Below are the code and all the weights of a small trained network. Each question names an input and a class and asks about switching units off, where a switched-off unit gives its printed mean instead of its output.

import numpy as np


def w(rows, s, z=0):
    codes = np.array(rows[::2]) - 128.0
    scale = np.full(codes.shape[1], s)
    scale[-1] = z or s
    return codes * scale


def norm(h):
    return h / np.sqrt((h * h).mean(-1, keepdims=True) + 1e-5)


def f(y):
    return y / 2 * (1 + np.tanh(0.7978845608 * (y + 0.044715 * y**3)))


def log_softmax(a):
    a = a - a.max(-1, keepdims=True)
    return a - np.log(np.exp(a).sum(-1, keepdims=True))


def net(x, mask):
    res = np.array(x, float).reshape(1, 6) / 4 @ E
    u = 0
    for l in range(2):
        y = f(norm(res) @ A[l][:, :-1].T + A[l][:, -1])
        res = res + np.where(mask[u : u + 15], y, B[l][:, -1]) @ B[l][:, :-1]
        u += 15
    return log_softmax(norm(res)[-1] @ U[:, :-1].T + U[:, -1])


A, B = {}, {}
E = w([
[122,138,107,140,171,123,149,127,128,115,111],'x0',
[152,9,133,88,179,236,124,98,109,88,39],'x1',
[116,133,97,129,134,136,107,132,157,152,103],'x2',
[201,156,29,157,41,105,176,137,88,66,108],'x3',
[129,139,128,130,141,133,139,116,121,122,123],'x4',
[189,163,124,2,138,120,193,199,214,144,150],'x5',
],0.0075)
A[0] = w([
[117,133,132,143,164,114,151,108,153,168,155,139],'L0N1',
[86,180,145,155,131,106,109,131,121,176,118,156],'L0N2',
[220,159,35,146,84,158,161,150,105,120,135,187],'L0N3',
[105,44,156,70,144,165,99,139,130,94,67,89],'L0N4',
[59,124,162,226,121,103,101,117,89,144,89,250],'L0N5',
[182,103,133,56,134,189,166,134,153,134,104,2],'L0N6',
[146,54,130,166,144,165,93,118,82,119,79,73],'L0N7',
[164,131,98,148,132,146,116,127,185,119,107,206],'L0N8',
[63,123,167,169,132,149,121,84,124,146,125,117],'L0N9',
[152,132,75,254,85,132,94,102,78,103,114,118],'L0N10',
[139,186,118,78,125,94,160,170,142,165,156,87],'L0N11',
[166,108,73,174,55,104,150,79,124,108,87,102],'L0N12',
[148,117,122,131,130,117,107,153,136,105,96,77],'L0N13',
[167,132,106,109,80,134,154,113,208,75,142,71],'L0N14',
[94,161,121,193,86,81,128,141,124,141,169,61],'L0N15',
],0.0096,0.0031)
B[0] = w([
[134,112,119,99,97,143,78,162,122,80,214,154],'L0N1',
[218,87,163,175,89,164,164,209,130,118,185,180],'L0N2',
[167,120,105,180,61,71,137,59,127,129,84,236],'L0N3',
[60,194,134,159,127,93,171,83,125,134,85,236],'L0N4',
[146,85,146,182,70,106,213,168,103,156,137,254],'L0N5',
[157,65,104,113,146,124,166,210,35,184,131,208],'L0N6',
[91,133,113,112,113,167,79,88,230,69,163,223],'L0N7',
[135,88,185,162,118,84,119,136,38,87,162,167],'L0N8',
[147,88,160,194,88,53,131,115,198,85,122,192],'L0N9',
[136,194,130,2,174,166,94,128,81,192,141,240],'L0N10',
[78,185,138,116,117,146,81,81,175,53,184,205],'L0N11',
[100,111,63,58,190,184,95,155,113,108,133,201],'L0N12',
[106,75,177,100,118,170,124,127,139,121,130,130],'L0N13',
[141,138,111,166,123,68,126,58,129,169,84,172],'L0N14',
[133,139,119,170,151,156,152,122,42,186,25,187],'L0N15',
],0.0072,0.0087)
A[1] = w([
[112,128,122,92,158,79,95,81,111,138,122,225],'L1N1',
[99,111,152,152,95,157,127,121,162,124,122,2],'L1N2',
[109,206,134,118,156,115,93,181,127,130,163,90],'L1N3',
[154,132,103,132,105,89,174,105,185,110,67,39],'L1N4',
[110,104,128,65,158,118,141,125,125,128,93,128],'L1N5',
[126,82,167,138,144,137,178,224,127,121,138,94],'L1N6',
[158,125,115,188,109,109,126,142,85,127,161,221],'L1N7',
[112,119,124,91,139,119,140,113,143,136,131,40],'L1N8',
[137,148,159,122,150,127,108,134,184,111,165,95],'L1N9',
[103,132,138,82,158,149,136,126,150,169,94,19],'L1N10',
[166,122,183,163,111,89,137,176,139,142,160,186],'L1N11',
[103,93,158,101,147,140,158,109,135,143,131,102],'L1N12',
[123,153,77,88,85,118,74,103,148,49,181,169],'L1N13',
[127,105,75,94,103,152,120,125,90,66,81,71],'L1N14',
[161,10,122,147,104,99,166,106,196,102,113,236],'L1N15',
],0.011,0.0015)
B[1] = w([
[117,64,190,212,105,119,167,219,123,95,193,179],'L1N1',
[85,165,113,155,181,117,193,114,85,61,80,167],'L1N2',
[96,52,70,62,126,180,75,100,45,106,89,182],'L1N3',
[145,225,131,189,51,128,116,79,128,137,72,199],'L1N4',
[225,105,207,134,102,78,124,208,136,186,195,203],'L1N5',
[122,133,128,162,113,26,120,130,226,161,177,219],'L1N6',
[144,94,117,61,156,102,148,162,181,126,95,225],'L1N7',
[77,109,171,136,132,113,131,151,134,100,187,141],'L1N8',
[110,106,64,79,175,184,52,152,2,153,18,174],'L1N9',
[192,126,119,178,128,39,169,145,186,169,193,175],'L1N10',
[170,69,164,121,220,134,113,127,190,93,167,226],'L1N11',
[108,154,117,187,93,116,120,113,152,91,128,178],'L1N12',
[72,84,193,139,204,127,82,74,216,70,144,241],'L1N13',
[136,136,142,55,195,168,48,178,135,150,182,238],'L1N14',
[118,201,60,98,75,212,164,163,31,184,91,253],'L1N15',
],0.0069,0.0063)
U = w([
[171,62,191,186,147,63,211,221,190,185,182,185],'0',
[98,76,131,44,221,211,37,104,158,57,166,221],'1',
[246,160,57,61,98,152,175,156,29,225,76,109],'2',
[168,201,101,143,96,45,94,10,202,54,104,3],'3',
[24,138,153,210,122,188,206,82,141,73,77,62],'4',
],0.012,0.0024)

Each question gives the input, the list of numbers given to net, and the class t.
The units are the neurons (one row each of A and B). Each row of codes is followed by its name. A weight is (code - 128) times the scale printed after its matrix; where a second scale follows, it is the last column's (A, B and U).
mask holds one flag per neuron, layer by layer. A switched-off neuron (its flag False) gives its mean, the last column of its row in B, instead of its output. The means were averaged over made-up inputs and are rounded, as every weight is.
A unit's drop is (log p(t) with every unit on - log p(t) with that unit switched off) / (log p(t) with every unit on - log p(t) with every unit switched off).
The circuit of an input: a set's keep is (log p(t) with only the set's units on - log p(t) with every unit switched off) / (log p(t) with every unit on - log p(t) with every unit switched off). Starting from the 12 units with the biggest drops (on a tie, the unit counted first), units are removed one at a time, each time the one whose removal leaves the highest keep (on an exact tie, the one counted first), for as long as the keep stays at least 0.8.
circuit, biggest first: the units of the circuit, biggest drop first
k most important neurons: the k neurons with the biggest drops, biggest first
k most important neurons of layer l: the k neurons of layer l with the biggest drops, biggest first
drop of u: that unit's drop, to one decimal
input [2,-8,1,3,-6,-2], class 2: circuit, biggest first -> L0N15
input [-6,-1,-7,3,-2,1], class 3: 2 most important neurons -> L0N3, L0N5
input [-8,7,-1,0,-5,1], class 0: circuit, biggest first -> L0N3, L1N5, L0N4
input [1,5,8,1,-4,2], class 2: 2 most important neurons -> L0N10, L0N6
input [4,4,2,3,-4,-8], class 1: 2 most important neurons -> L0N10, L0N7
input [-5,-8,6,1,-4,-8], class 2: 2 most important neurons of layer 1 -> L1N13, L1N1
input [-5,1,-8,-6,-8,-6], class 4: 3 most important neurons of layer 0 -> L0N6, L0N7, L0N8
input [-4,3,4,0,2,-3], class 4: 2 most important neurons -> L0N5, L0N4
input [-5,5,-3,-1,2,0], class 4: 2 most important neurons -> L0N10, L0N4
input [-8,-1,7,-6,-8,1], class 1: 3 most important neurons -> L0N5, L0N6, L1N9
input [0,2,4,2,3,-7], class 1: 2 most important neurons of layer 0 -> L0N7, L0N10
input [-4,5,-2,-8,-5,1], class 0: 4 most important neurons -> L0N3, L1N10, L0N11, L1N5
input [6,-1,-5,1,0,0], class 2: 2 most important neurons of layer 0 -> L0N7, L0N9
input [-7,-6,5,3,0,-7], class 2: circuit, biggest first -> L0N10
input [-7,-5,6,3,3,1], class 3: 2 most important neurons -> L0N11, L0N6
input [8,3,-1,-6,-4,1], class 0: 2 most important neurons -> L0N3, L0N11
input [6,1,1,-5,7,0], class 4: 2 most important neurons -> L0N10, L0N6
input [3,2,0,3,7,-8], class 1: 2 most important neurons -> L0N7, L0N10
input [-6,-2,0,-5,4,8], class 1: drop of L0N11 -> 0.1
input [5,7,-3,3,-4,-7], class 1: drop of L0N10 -> 0.3
input [8,6,-2,-8,0,-1], class 4: drop of L0N10 -> 0.2
input [-8,4,-3,-1,-7,-6], class 4: most important neuron -> L0N5
